Below are the code and all the weights of a small trained network. Each question names an input and a class and asks about switching units off, where a switched-off unit gives its printed mean instead of its output.

import numpy as np


def w(rows, s, z=0):
    codes = np.array(rows[::2]) - 128.0
    scale = np.full(codes.shape[1], s)
    scale[-1] = z or s
    return codes * scale


def f(y):
    return np.maximum(y, 0)


def log_softmax(a):
    a = a - a.max(-1, keepdims=True)
    return a - np.log(np.exp(a).sum(-1, keepdims=True))


def net(x, mask):
    res = np.array(x, float).reshape(1, 8) / 4 @ E
    y = f(res @ A[0][:, :-1].T + A[0][:, -1])
    res = res + np.where(mask, y, B[0][:, -1]) @ B[0][:, :-1]
    return log_softmax(res[-1] @ U[:, :-1].T + U[:, -1])


A, B = {}, {}
E = w([
[184,212,127,145,59,100],'x0',
[59,126,128,78,111,248],'x1',
[117,114,186,27,41,120],'x2',
[137,38,220,143,96,149],'x3',
[138,153,243,144,209,152],'x4',
[43,77,140,103,174,159],'x5',
[221,75,155,1,149,169],'x6',
[144,63,118,179,165,68],'x7',
],0.0065)
A[0] = w([
[60,89,205,126,109,117,130],'N0',
[102,47,112,184,143,144,185],'N1',
[164,52,172,193,127,144,125],'N2',
[11,134,71,150,167,141,104],'N3',
[100,205,68,136,70,189,126],'N4',
[94,146,93,122,90,174,254],'N5',
[149,24,47,80,42,84,144],'N6',
[97,138,119,151,173,96,15],'N7',
[144,91,128,80,135,155,92],'N8',
[41,122,210,96,112,96,169],'N9',
[95,105,134,158,141,115,7],'N10',
[148,123,162,4,90,225,116],'N11',
[136,88,140,76,95,143,109],'N12',
[180,198,118,95,118,77,145],'N13',
[77,143,125,149,85,148,76],'N14',
[135,108,82,109,119,108,171],'N15',
],0.014,0.0037)
B[0] = w([
[23,137,70,147,77,98,187],'N0',
[51,210,184,94,127,177,186],'N1',
[144,227,189,218,148,124,182],'N2',
[186,152,20,43,191,152,196],'N3',
[50,198,197,222,106,73,196],'N4',
[158,187,166,150,158,108,192],'N5',
[46,35,199,126,6,95,218],'N6',
[145,85,49,123,110,187,153],'N7',
[121,155,203,110,111,201,172],'N8',
[40,83,122,117,23,80,195],'N9',
[129,157,149,105,155,181,144],'N10',
[195,126,79,11,211,232,254],'N11',
[151,80,113,80,144,132,180],'N12',
[134,110,128,78,121,25,201],'N13',
[112,148,135,157,125,104,157],'N14',
[98,118,171,129,113,141,165],'N15',
],0.015,0.013)
U = w([
[59,246,99,111,137,88,179],'0',
[156,30,37,175,144,181,16],'1',
[162,107,146,217,127,109,93],'2',
[49,116,151,133,34,8,248],'3',
[122,93,87,2,154,236,159],'4',
[229,168,83,33,167,16,3],'5',
],0.0073,0.003)

Each question gives the input, the list of numbers given to net, and the class t.
The units are the neurons (one row each of A and B). Each row of codes is followed by its name. A weight is (code - 128) times the scale printed after its matrix; where a second scale follows, it is the last column's (A, B and U).
mask holds one flag per neuron, in row order. A switched-off neuron (its flag False) gives its mean, the last column of its row in B, instead of its output. The means were averaged over made-up inputs and are rounded, as every weight is.
A unit's drop is (log p(t) with every unit on - log p(t) with that unit switched off) / (log p(t) with every unit on - log p(t) with every unit switched off).
The circuit of an input: a set's keep is (log p(t) with only the set's units on - log p(t) with every unit switched off) / (log p(t) with every unit on - log p(t) with every unit switched off). Starting from the 12 units with the biggest drops (on a tie, the unit counted first), units are removed one at a time, each time the one whose removal leaves the highest keep (on an exact tie, the one counted first), for as long as the keep stays at least 0.8.
circuit, biggest first: the units of the circuit, biggest drop first
k most important neurons: the k neurons with the biggest drops, biggest first
drop of u: that unit's drop, to one decimal
input [-8,5,-4,7,8,-8,2,1], class 0: circuit, biggest first	N2
input [-5,0,-8,-1,-1,3,-3,6], class 4: 3 most important neurons	N3; N7; N4
input [-2,0,-6,5,3,6,-8,5], class 0: 2 most important neurons	N2; N11
input [1,0,2,3,6,3,1,4], class 3: 3 most important neurons	N9; N11; N3
input [8,1,6,-3,3,-2,1,0], class 5: 2 most important neurons	N13; N6
input [-5,5,-2,-8,3,7,-6,5], class 4: 2 most important neurons	N3; N7
input [-2,7,1,2,3,-3,-5,7], class 0: 2 most important neurons	N6; N11
input [3,1,1,2,4,7,-4,8], class 0: 2 most important neurons	N6; N1
input [5,-5,-8,8,-7,4,5,-6], class 3: 2 most important neurons	N11; N6
input [-4,-5,-8,5,-1,4,-6,8], class 0: 2 most important neurons	N2; N11
input [-1,0,-6,1,2,-5,3,2], class 2: 3 most important neurons	N11; N3; N0
input [-6,-4,1,-7,6,-8,-4,-2], class 5: 2 most important neurons	N6; N9
input [-5,5,-4,-8,-8,0,4,2], class 3: 4 most important neurons	N6; N4; N11; N15
input [-5,-5,1,6,6,4,-4,8], class 0: circuit, biggest first	N1
input [-7,4,-6,3,-7,-5,5,6], class 3: 2 most important neurons	N6; N11
input [-5,-6,-6,6,6,0,5,2], class 0: drop of N1	0.4
input [-2,-8,-5,0,3,-8,-1,-6], class 5: drop of N0	0.2
input [5,1,2,-5,-1,-1,0,5], class 3: drop of N11	0.4
